Below is a small trained network, with its code and all its weights. Each question gives an input and a class and asks what happens when units are switched off, that is, made to give their printed mean instead of their output.

import numpy as np


def w(rows, s, z=0):
    codes = np.array(rows[::2]) - 128.0
    scale = np.full(codes.shape[1], s)
    scale[-1] = z or s
    return codes * scale


def f(y):
    return np.maximum(y, 0)


def log_softmax(a):
    a = a - a.max(-1, keepdims=True)
    return a - np.log(np.exp(a).sum(-1, keepdims=True))


def net(x, mask):
    res = np.array(x, float).reshape(1, 7) / 4 @ E
    y = f(res @ A[0][:, :-1].T + A[0][:, -1])
    res = res + np.where(mask, y, B[0][:, -1]) @ B[0][:, :-1]
    return log_softmax(res[-1] @ U[:, :-1].T + U[:, -1])


A, B = {}, {}
E = w([
[151,132,90,180,212,217,167,247],'x0',
[56,174,12,68,165,114,156,97],'x1',
[146,157,129,154,142,77,135,124],'x2',
[132,143,134,136,136,108,130,127],'x3',
[107,124,131,161,136,120,117,116],'x4',
[132,49,176,125,191,107,242,56],'x5',
[132,126,113,166,134,107,122,111],'x6',
],0.012)
A[0] = w([
[84,145,54,101,164,138,152,89,26],'neuron 0',
[119,123,190,72,89,83,90,72,175],'neuron 1',
[110,127,146,98,44,92,104,43,153],'neuron 2',
[103,65,127,134,177,105,228,96,84],'neuron 3',
[50,177,11,85,115,104,140,130,2],'neuron 4',
[109,108,127,121,139,154,153,188,165],'neuron 5',
[137,131,98,185,214,190,165,191,204],'neuron 6',
[137,105,143,148,173,129,120,209,188],'neuron 7',
[86,175,78,144,90,132,33,205,135],'neuron 8',
[129,72,160,103,181,109,168,101,89],'neuron 9',
[106,161,81,107,128,145,156,123,68],'neuron 10',
[87,207,67,143,53,111,58,173,124],'neuron 11',
[154,150,204,138,98,112,155,156,49],'neuron 12',
[79,158,64,100,163,119,151,131,37],'neuron 13',
[218,84,214,192,56,164,98,152,73],'neuron 14',
[153,150,126,130,83,125,78,161,75],'neuron 15',
],0.012,0.0025)
B[0] = w([
[67,205,144,129,172,110,79,114,211],'neuron 0',
[133,151,60,201,58,147,128,208,237],'neuron 1',
[177,166,105,193,111,232,222,254,248],'neuron 2',
[211,54,202,106,144,122,102,125,252],'neuron 3',
[92,169,92,91,163,123,82,91,241],'neuron 4',
[90,117,134,136,142,154,197,140,176],'neuron 5',
[177,167,145,203,73,176,197,181,243],'neuron 6',
[115,158,79,207,82,139,170,120,190],'neuron 7',
[226,46,182,105,127,146,95,138,234],'neuron 8',
[156,43,216,77,185,119,86,103,217],'neuron 9',
[84,154,143,144,106,104,138,109,177],'neuron 10',
[126,58,183,89,89,133,115,153,235],'neuron 11',
[111,159,77,102,96,78,62,117,179],'neuron 12',
[77,168,131,151,156,158,102,114,202],'neuron 13',
[38,254,125,116,175,126,15,56,252],'neuron 14',
[140,30,157,83,145,125,107,101,180],'neuron 15',
],0.0094,0.016)
U = w([
[164,139,56,184,98,184,249,160,255],'0',
[198,19,215,50,145,126,133,69,75],'1',
[36,203,113,104,169,133,101,25,38],'2',
],0.011,0.0006)

Each question gives the input, the list of numbers given to net, and the class t.
The units are the neurons (one row each of A and B). Each row of codes is followed by its name. A weight is (code - 128) times the scale printed after its matrix; where a second scale follows, it is the last column's (A, B and U).
mask holds one flag per neuron, in row order. A switched-off neuron (its flag False) gives its mean, the last column of its row in B, instead of its output. The means were averaged over made-up inputs and are rounded, as every weight is.
A unit's drop is (log p(t) with every unit on - log p(t) with that unit switched off) / (log p(t) with every unit on - log p(t) with every unit switched off).
The circuit of an input: a set's keep is (log p(t) with only the set's units on - log p(t) with every unit switched off) / (log p(t) with every unit on - log p(t) with every unit switched off). Starting from the 12 units with the biggest drops (on a tie, the unit counted first), units are removed one at a time, each time the one whose removal leaves the highest keep (on an exact tie, the one counted first), for as long as the keep stays at least 0.8.
units of the circuit, in order: the units of the circuit, biggest drop first
unit that matters most: the unit with the biggest drop
top k neurons: the k neurons with the biggest drops, biggest first
drop of u: that unit's drop, to one decimal
input [-5,2,-3,7,2,5,0], class 0: top 4 neurons	[neuron 2; neuron 1; neuron 8; neuron 11]
input [-7,-4,1,8,-2,-2,1], class 0: units of the circuit, in order	[neuron 2]
input [-8,-4,-7,3,3,-6,3], class 0: top 2 neurons	[neuron 2; neuron 1]
input [-5,-8,-6,2,6,7,2], class 2: top 2 neurons	[neuron 14; neuron 8]
input [5,2,8,3,-6,-6,-1], class 1: top 4 neurons	[neuron 8; neuron 2; neuron 11; neuron 1]
input [5,6,3,4,5,6,-4], class 1: top 2 neurons	[neuron 3; neuron 14]
input [-1,-7,-3,-4,5,6,-5], class 2: top 2 neurons	[neuron 14; neuron 8]
input [7,-2,6,-7,1,8,5], class 1: top 4 neurons	[neuron 3; neuron 9; neuron 2; neuron 1]
input [0,7,-8,-8,-2,-7,6], class 1: top 2 neurons	[neuron 8; neuron 11]
input [6,6,0,-6,8,-8,4], class 1: top 3 neurons	[neuron 8; neuron 11; neuron 2]
input [-6,6,-1,-3,-4,4,2], class 0: top 3 neurons	[neuron 2; neuron 14; neuron 1]
input [-5,-7,4,-1,-3,3,0], class 2: drop of neuron 14	1.5
input [0,-7,-7,-2,-1,-3,4], class 2: drop of neuron 14	0.9
input [-4,-6,-1,0,6,-2,3], class 2: drop of neuron 14	2.7
input [5,8,0,-5,6,-3,5], class 2: unit that matters most	neuron 4
